Below are the code and all the weights of a small trained network. Each question names an input and a class and asks about switching units off, where a switched-off unit gives its printed mean instead of its output.

import numpy as np


def w(rows, s, z=0):
    codes = np.array(rows[::2]) - 128.0
    scale = np.full(codes.shape[1], s)
    scale[-1] = z or s
    return codes * scale


def f(y):
    return np.maximum(y, 0)


def log_softmax(a):
    a = a - a.max(-1, keepdims=True)
    return a - np.log(np.exp(a).sum(-1, keepdims=True))


def net(x, mask):
    res = np.array(x, float).reshape(1, 6) / 4 @ E
    y = f(res @ A[0][:, :-1].T + A[0][:, -1])
    res = res + np.where(mask, y, B[0][:, -1]) @ B[0][:, :-1]
    return log_softmax(res[-1] @ U[:, :-1].T + U[:, -1])


A, B = {}, {}
E = w([
[51,145,111,167,147,74,92,129],'x0',
[61,137,180,160,123,57,92,119],'x1',
[87,183,41,190,200,134,117,148],'x2',
[65,137,133,77,94,74,254,128],'x3',
[32,132,47,193,114,133,158,118],'x4',
[113,67,76,170,135,185,143,208],'x5',
],0.0099)
A[0] = w([
[150,146,107,128,127,90,71,138,138],'N0',
[173,160,133,128,129,162,119,155,109],'N1',
[145,121,117,174,188,201,35,185,216],'N2',
[173,70,125,85,126,176,174,144,204],'N3',
[95,118,70,164,93,104,174,163,176],'N4',
[244,85,117,120,90,161,177,205,156],'N5',
[60,138,136,158,115,98,177,107,251],'N6',
[153,190,199,85,99,48,149,93,146],'N7',
],0.011,0.0031)
B[0] = w([
[183,9,133,121,143,108,104,78,167],'N0',
[70,134,183,237,139,97,104,148,165],'N1',
[120,94,137,245,198,233,8,60,252],'N2',
[20,67,142,180,162,98,239,215,205],'N3',
[28,204,53,126,122,157,122,177,212],'N4',
[43,100,218,116,193,186,212,183,227],'N5',
[121,203,18,55,56,72,52,135,222],'N6',
[157,26,191,54,2,55,70,119,216],'N7',
],0.0079,0.013)
U = w([
[108,127,221,112,152,140,184,186,47],'0',
[177,128,159,191,180,147,27,57,115],'1',
[114,228,21,64,88,89,99,141,134],'2',
[208,117,219,13,61,2,97,95,250],'3',
],0.0099,0.0021)

Each question gives the input, the list of numbers given to net, and the class t.
The units are the neurons (one row each of A and B). Each row of codes is followed by its name. A weight is (code - 128) times the scale printed after its matrix; where a second scale follows, it is the last column's (A, B and U).
mask holds one flag per neuron, in row order. A switched-off neuron (its flag False) gives its mean, the last column of its row in B, instead of its output. The means were averaged over made-up inputs and are rounded, as every weight is.
A unit's drop is (log p(t) with every unit on - log p(t) with that unit switched off) / (log p(t) with every unit on - log p(t) with every unit switched off).
The circuit of an input: a set's keep is (log p(t) with only the set's units on - log p(t) with every unit switched off) / (log p(t) with every unit on - log p(t) with every unit switched off). Starting from all 8 units, units are removed one at a time, each time the one whose removal leaves the highest keep (on an exact tie, the one counted first), for as long as the keep stays at least 0.8.
circuit, biggest first: the units of the circuit, biggest drop first
top k neurons: the k neurons with the biggest drops, biggest first
drop when u is switched off: that unit's drop, to one decimal
input [-8,2,-4,1,8,-4], class 3: circuit, biggest first -> (N7, N2)
input [1,-8,-6,5,8,0], class 2: circuit, biggest first -> (N6)
input [-1,3,-2,5,-2,3], class 3: circuit, biggest first -> (N2, N7)
input [1,-5,-4,-5,-1,6], class 0: top 2 neurons -> (N5, N3)
input [-5,-5,3,-1,7,0], class 0: top 3 neurons -> (N6, N3, N5)
input [-2,-5,-4,6,8,-8], class 3: top 2 neurons -> (N7, N2)
input [-8,-4,7,5,1,-8], class 3: top 2 neurons -> (N7, N4)
input [0,1,4,-3,-1,-8], class 3: drop when N7 is switched off -> 0.2
input [4,5,2,3,0,3], class 2: drop when N0 is switched off -> 0.0
input [1,8,3,1,-4,2], class 3: top 2 neurons -> (N2, N4)
input [-7,0,0,7,-1,-3], class 3: drop when N7 is switched off -> 2.0
input [-8,-5,1,-8,-8,1], class 0: drop when N3 is switched off -> 0.9
